B =
[[129 120 131 136]
 [154 155 153 100]]
Rows and columns are counted from 0.
(0, 0) -> 129
(0, 1) -> 120
(0, 2) -> 131
(1, 0) -> 154

grid =
[[121 115 124 128 126 117 108]
 [124 123 123 129 129 123 121]
 [131 144 123 131 137 138 156]
 [120 115 122 128 127 118 108]
 [121 118 121 129 128 120 113]
 [126 137 115 132 136 135 142]
 [120 116 120 129 128 120 108]
 [116 110 116 129 128 115 100]]
grid[0, 0] -> 121
grid[4] -> [121, 118, 121, 129, 128, 120, 113]
grid[1, 2] -> 123
grid[5, 0] -> 126
grid[1] -> [124, 123, 123, 129, 129, 123, 121]
grid[4, 3] -> 129
grid[7] -> [116, 110, 116, 129, 128, 115, 100]
grid[7, 5] -> 115
grid[1, 0] -> 124
grid[:, 5] -> [117, 123, 138, 118, 120, 135, 120, 115]
grid[5, 6] -> 142
grid[:, 0] -> [121, 124, 131, 120, 121, 126, 120, 116]
grid[6, 4] -> 128
grid[1, 1] -> 123
grid[6, 5] -> 120
grid[4, 0] -> 121
grid[3, 3] -> 128
grid[1, 6] -> 121

M =
[[137 133 125 130 134 122]
 [117 114 118 141 149 126]
 [133 122 141 145 111 142]
 [143 128 128 126 133 141]
 [115 117 144 127 111 136]
 [118 138 140 126 142 148]
 [138 120 143 121 132 118]
 [121 120 120 125 109 138]
 [122 122 142 125 125 126]
 [146 109 127 123 123 149]
 [118 135 127 148 104 128]]
M[0,0]: 137
M[6,2]: 143
M[:, 0]: [137, 117, 133, 143, 115, 118, 138, 121, 122, 146, 118]
M[8]: [122, 122, 142, 125, 125, 126]
M[4,5]: 136
M[1,0]: 117
M[0,1]: 133
M[1,5]: 126
M[7,4]: 109
M[:, 1]: [133, 114, 122, 128, 117, 138, 120, 120, 122, 109, 135]
M[9,5]: 149
M[5]: [118, 138, 140, 126, 142, 148]
M[:, 2]: [125, 118, 141, 128, 144, 140, 143, 120, 142, 127, 127]
M[10]: [118, 135, 127, 148, 104, 128]
M[3,2]: 128
M[8,1]: 122
M[2,4]: 111
M[7,2]: 120
M[2,1]: 122
M[6,4]: 132
M[4,0]: 115
M[0,4]: 134

m =
[[120 124 148 118]
 [122 125 146 113]
 [122 126 145 111]
 [118 123 151 120]]
m[-4][-4]	120
m[:, 0]	[120, 122, 122, 118]
m[3][-4]	118
m[0][-2]	148
m[-4][-3]	124
m[3][-3]	123
m[0][-1]	118
m[2][2]	145

arr =
130,120,119,138,113,116,129,138,138,119,115,123
125,118,127,141,120,113,137,141,138,125,123,125
121,117,132,144,123,112,135,140,139,129,136,118
132,124,129,127,129,118,131,115,135,121,106,139
133,132,128,138,140,123,149,121,131,129,119,136
118,116,141,132,126,116,121,132,136,130,141,120
125,115,134,130,129,114,136,125,144,126,113,137
arr[0][0]	130
arr[5][4]	126
arr[2][11]	118
arr[6]	[125, 115, 134, 130, 129, 114, 136, 125, 144, 126, 113, 137]
arr[1]	[125, 118, 127, 141, 120, 113, 137, 141, 138, 125, 123, 125]
arr[5][10]	141
arr[5]	[118, 116, 141, 132, 126, 116, 121, 132, 136, 130, 141, 120]
arr[0][8]	138
arr[5][8]	136
arr[2][3]	144
arr[4][1]	132
arr[:, 3]	[138, 141, 144, 127, 138, 132, 130]
arr[6][1]	115
arr[6][8]	144
arr[0][11]	123
arr[0][9]	119
arr[:, 11]	[123, 125, 118, 139, 136, 120, 137]
arr[:, 2]	[119, 127, 132, 129, 128, 141, 134]
arr[:, 1]	[120, 118, 117, 124, 132, 116, 115]
arr[0][1]	120
arr[4][10]	119
arr[4][11]	136
arr[:, 6]	[129, 137, 135, 131, 149, 121, 136]

W =
[[123 132 131 135 116 133 140 129 124 120]
 [116 120 124 140 127 111 121 140 132 137]
 [141 148 136 113 125 146 134 123 132 129]
 [152 114 133 149 129 135 143 117 114 117]
 [129 148 127 125 102 137 137 118 130 114]
 [119 127 136 128 121 131 127 126 133 126]
 [123 118 131 144 113 135 153 132 132 111]
 [114 138 129 109 123 137 130 130 138 124]
 [128 116 132 147 138 117 132 125 130 129]]
Rows and columns are counted from 0.
(0, 0)	123
(3, 4)	129
(0, 4)	116
(7, 3)	109
(6, 3)	144
(5, 7)	126
(3, 1)	114
(0, 5)	133
(5, 0)	119
(4, 7)	118
(6, 6)	153
(3, 6)	143
(2, 5)	146
(8, 5)	117
(2, 7)	123
(2, 9)	129
(5, 6)	127
(8, 2)	132
(1, 6)	121
(2, 0)	141
(0, 9)	120
(5, 4)	121
(2, 2)	136
(6, 0)	123
(7, 2)	129
(2, 8)	132
(5, 3)	128
(2, 4)	125
(7, 7)	130
(7, 4)	123
(0, 1)	132
(8, 7)	125

a = [126, 136, 133, 113, 140, 152, 109, 152]
a[-8]: 126
a[4]: 140
a[-3]: 152
